Below are the code and all the weights of a small trained network. Each question names an input and a target symbol and asks about switching units off, where a switched-off unit gives its printed mean instead of its output.

import numpy as np


def w(rows, s, z=0):
    codes = np.array(rows[::2]) - 128.0
    scale = np.full(codes.shape[1], s)
    scale[-1] = z or s
    return codes * scale


def f(y):
    return y / 2 * (1 + np.tanh(0.7978845608 * (y + 0.044715 * y**3)))


def softmax(a):
    e = np.exp(a - a.max(-1, keepdims=True))
    return e / e.sum(-1, keepdims=True)


def log_softmax(a):
    a = a - a.max(-1, keepdims=True)
    return a - np.log(np.exp(a).sum(-1, keepdims=True))


def net(x, mask):
    ids = ['γεμπσφψ'.index(c) for c in x.split()]
    T = len(ids)
    res = E[ids] + P[:T]
    q, k, v = (res @ M[0].T for M in (Q, K, V))
    z = softmax(np.where(np.tri(T) > 0, q @ k.T / 4**0.5, -1e9)) @ v
    res = res + np.where(mask[0], z, O[0][:, -1]) @ O[0][:, :-1]
    y = f(res @ A[0][:, :-1].T + A[0][:, -1])
    res = res + np.where(mask[1:13], y, B[0][:, -1]) @ B[0][:, :-1]
    return log_softmax(res[-1] @ U[:, :-1].T + U[:, -1])


Q, K, V, O, A, B = {}, {}, {}, {}, {}, {}
E = w([
[168,218,145],'γ',
[185,8,189],'ε',
[176,124,246],'μ',
[78,112,129],'π',
[126,214,144],'σ',
[30,78,38],'φ',
[158,219,163],'ψ',
],0.019)
P = w([
[27,170,255],'0',
[181,132,148],'1',
[177,127,147],'2',
[170,124,143],'3',
[176,119,146],'4',
[173,116,141],'5',
[174,117,138],'6',
[185,115,140],'7',
[176,111,138],'8',
[174,113,136],'9',
[179,109,139],'10',
[189,109,132],'11',
[188,109,137],'12',
[198,107,133],'13',
],0.0082)
Q[0] = w([
[87,187,179],'H1',
[218,181,101],'H1',
[120,191,103],'H1',
[251,187,131],'H1',
],0.012)
K[0] = w([
[109,103,133],'H1',
[3,148,152],'H1',
[104,153,138],'H1',
[60,130,253],'H1',
],0.012)
V[0] = w([
[193,176,147],'H1',
[163,115,11],'H1',
[192,114,175],'H1',
[230,133,55],'H1',
],0.012)
O[0] = w([
[151,193,205,168],'H1',
[225,219,99,8],'H1',
[86,246,45,165],'H1',
[255,130,148,58],'H1',
],0.007,0.015)
A[0] = w([
[116,181,183,145],'N1',
[72,143,121,42],'N2',
[84,138,100,69],'N3',
[73,159,222,120],'N4',
[126,119,182,253],'N5',
[117,129,187,197],'N6',
[110,174,133,76],'N7',
[179,217,167,153],'N8',
[135,68,215,117],'N9',
[145,254,108,136],'N10',
[128,168,126,103],'N11',
[122,229,103,68],'N12',
],0.016,0.005)
B[0] = w([
[162,142,177,193],'N1',
[239,102,2,174],'N2',
[143,103,40,154],'N3',
[168,149,100,251],'N4',
[67,160,121,190],'N5',
[125,175,163,191],'N6',
[189,138,136,155],'N7',
[108,60,180,153],'N8',
[84,111,224,176],'N9',
[151,68,225,164],'N10',
[160,125,212,136],'N11',
[208,58,151,158],'N12',
],0.0084,0.021)
U = w([
[145,157,99,42],'γ',
[192,40,130,8],'ε',
[92,129,103,252],'μ',
[71,83,153,196],'π',
[57,245,124,88],'σ',
[131,221,128,125],'φ',
[149,106,197,143],'ψ',
],0.012,0.0034)

Each question gives the input, a string of symbols that net reads in full, and the target symbol t.
The units are the heads (4 rows each of Q, K, V and O) and the neurons (one row each of A and B). Each row of codes is followed by its name. A weight is (code - 128) times the scale printed after its matrix; where a second scale follows, it is the last column's (O, A, B and U).
mask holds one flag per unit, heads first, then neurons. A switched-off unit (its flag False) gives its mean, the last column of its rows in O or B, instead of its output. The means were averaged over made-up inputs and are rounded, as every weight is.
A unit's drop is (log p(t) with every unit on - log p(t) with that unit switched off) / (log p(t) with every unit on - log p(t) with every unit switched off).
The circuit of an input: a set's keep is (log p(t) with only the set's units on - log p(t) with every unit switched off) / (log p(t) with every unit on - log p(t) with every unit switched off). Starting from the 12 units with the biggest drops (on a tie, the unit counted first), units are removed one at a time, each time the one whose removal leaves the highest keep (on an exact tie, the one counted first), for as long as the keep stays at least 0.8.
units of the circuit, in order: the units of the circuit, biggest drop first
most important unit: the unit with the biggest drop
top k neurons: the k neurons with the biggest drops, biggest first
drop when u is switched off: that unit's drop, to one decimal
input σ γ γ ε, target π: units of the circuit, in order => (N1, N2)
input ε ε π, target ε: units of the circuit, in order => (H1, N5, N6)
input γ ε γ γ γ γ, target ψ: units of the circuit, in order => (N10, N8)
input γ γ φ γ ψ γ γ γ π, target ψ: units of the circuit, in order => (H1, N2)
input ε γ γ, target ε: units of the circuit, in order => (H1, N12, N2, N5)
input γ γ γ ε ψ γ ε γ γ γ γ σ γ π, target ψ: units of the circuit, in order => (H1, N2, N10)
input φ σ γ σ ε γ μ ε γ γ γ γ, target π: units of the circuit, in order => (H1, N4, N2)
input φ σ γ σ, target π: units of the circuit, in order => (H1, N4)
input ε γ φ ε ε γ ε, target π: most important unit => N4
input ε φ ψ, target ε: top 2 neurons => (N12, N2)
input γ ε γ ψ ψ, target ψ: top 2 neurons => (N8, N10)
input φ γ γ π ε γ ε σ, target π: drop when N2 is switched off => 0.1
input γ γ σ, target ψ: drop when N4 is switched off => -0.1
input ψ π σ μ, target σ: drop when H1 is switched off => 0.1
